Below are the code and all the weights of a small trained network. Each question names an input and a class and asks about switching units off, where a switched-off unit gives its printed mean instead of its output.

import numpy as np


def w(rows, s, z=0):
    codes = np.array(rows[::2]) - 128.0
    scale = np.full(codes.shape[1], s)
    scale[-1] = z or s
    return codes * scale


def f(y):
    return y / 2 * (1 + np.tanh(0.7978845608 * (y + 0.044715 * y**3)))


def log_softmax(a):
    a = a - a.max(-1, keepdims=True)
    return a - np.log(np.exp(a).sum(-1, keepdims=True))


def net(x, mask):
    res = np.array(x, float).reshape(1, 7) / 4 @ E
    y = f(res @ A[0][:, :-1].T + A[0][:, -1])
    res = res + np.where(mask, y, B[0][:, -1]) @ B[0][:, :-1]
    return log_softmax(res[-1] @ U[:, :-1].T + U[:, -1])


A, B = {}, {}
E = w([
[97,98,115,128,63,245,132,113],'x0',
[97,83,119,141,70,137,140,180],'x1',
[210,157,89,40,147,163,111,172],'x2',
[193,58,120,243,74,120,119,89],'x3',
[119,160,71,79,55,53,157,46],'x4',
[197,116,199,66,97,119,151,80],'x5',
[129,55,87,128,205,115,143,87],'x6',
],0.011)
A[0] = w([
[75,114,176,200,170,126,142,157,1],'n1',
[130,112,179,197,84,153,126,68,123],'n2',
[82,166,123,169,66,153,123,161,112],'n3',
[99,238,136,6,184,194,114,143,235],'n4',
[190,120,144,138,162,190,83,163,154],'n5',
[134,240,163,141,144,10,118,120,238],'n6',
[146,92,52,227,143,139,105,88,184],'n7',
],0.011,0.0017)
B[0] = w([
[183,144,154,73,135,106,152,103,174],'n1',
[71,89,118,205,147,74,129,165,190],'n2',
[125,188,106,130,74,140,132,173,171],'n3',
[110,60,41,152,103,78,91,62,250],'n4',
[168,168,164,109,172,233,92,193,177],'n5',
[247,157,89,81,77,138,137,123,224],'n6',
[127,93,81,141,147,98,42,122,209],'n7',
],0.013,0.017)
U = w([
[161,208,122,97,75,197,115,177,157],'0',
[181,96,244,85,86,82,173,70,93],'1',
[182,108,88,33,115,88,109,90,171],'2',
[55,174,146,130,157,145,153,153,46],'3',
[102,99,216,135,215,170,100,184,88],'4',
[61,62,62,194,115,62,93,116,189],'5',
[43,208,191,132,76,165,164,172,2],'6',
],0.011,0.0076)

Each question gives the input, the list of numbers given to net, and the class t.
The units are the neurons (one row each of A and B). Each row of codes is followed by its name. A weight is (code - 128) times the scale printed after its matrix; where a second scale follows, it is the last column's (A, B and U).
mask holds one flag per neuron, in row order. A switched-off neuron (its flag False) gives its mean, the last column of its row in B, instead of its output. The means were averaged over made-up inputs and are rounded, as every weight is.
A unit's drop is (log p(t) with every unit on - log p(t) with that unit switched off) / (log p(t) with every unit on - log p(t) with every unit switched off).
unit that matters most: the unit with the biggest drop
k most important neurons: the k neurons with the biggest drops, biggest first
drop when u is switched off: that unit's drop, to one decimal
input [-2,-7,0,5,3,6,-7], class 1: unit that matters most -> n4
input [6,4,1,-5,4,3,3], class 5: 3 most important neurons -> (n6, n4, n1)
input [8,-1,2,5,-5,0,-4], class 4: 2 most important neurons -> (n6, n2)
input [6,2,4,0,-2,-3,1], class 0: 2 most important neurons -> (n5, n2)
input [8,-3,-8,-8,-6,8,5], class 5: 2 most important neurons -> (n4, n6)
input [7,-2,1,-4,1,-1,-2], class 5: 2 most important neurons -> (n4, n6)
input [1,-1,7,6,1,3,-1], class 0: 2 most important neurons -> (n4, n5)
input [-8,-3,6,8,-4,-6,-5], class 0: 2 most important neurons -> (n5, n4)
input [3,7,5,6,-3,-4,-3], class 0: 2 most important neurons -> (n4, n5)
input [3,1,3,-2,5,-2,8], class 5: 2 most important neurons -> (n6, n1)
input [5,4,-7,-2,3,4,-7], class 6: 3 most important neurons -> (n4, n3, n7)
input [-7,-2,0,7,7,-4,6], class 2: 3 most important neurons -> (n6, n4, n2)
input [-5,7,-1,5,5,1,-6], class 0: 4 most important neurons -> (n4, n6, n3, n7)
input [1,-7,0,4,-5,-1,-8], class 0: unit that matters most -> n3
input [5,-2,-5,-8,1,7,1], class 5: drop when n6 is switched off -> 0.2
input [6,-5,-1,8,-7,6,7], class 4: drop when n4 is switched off -> 0.7
input [-8,8,-1,3,8,-7,-7], class 0: drop when n4 is switched off -> 0.2
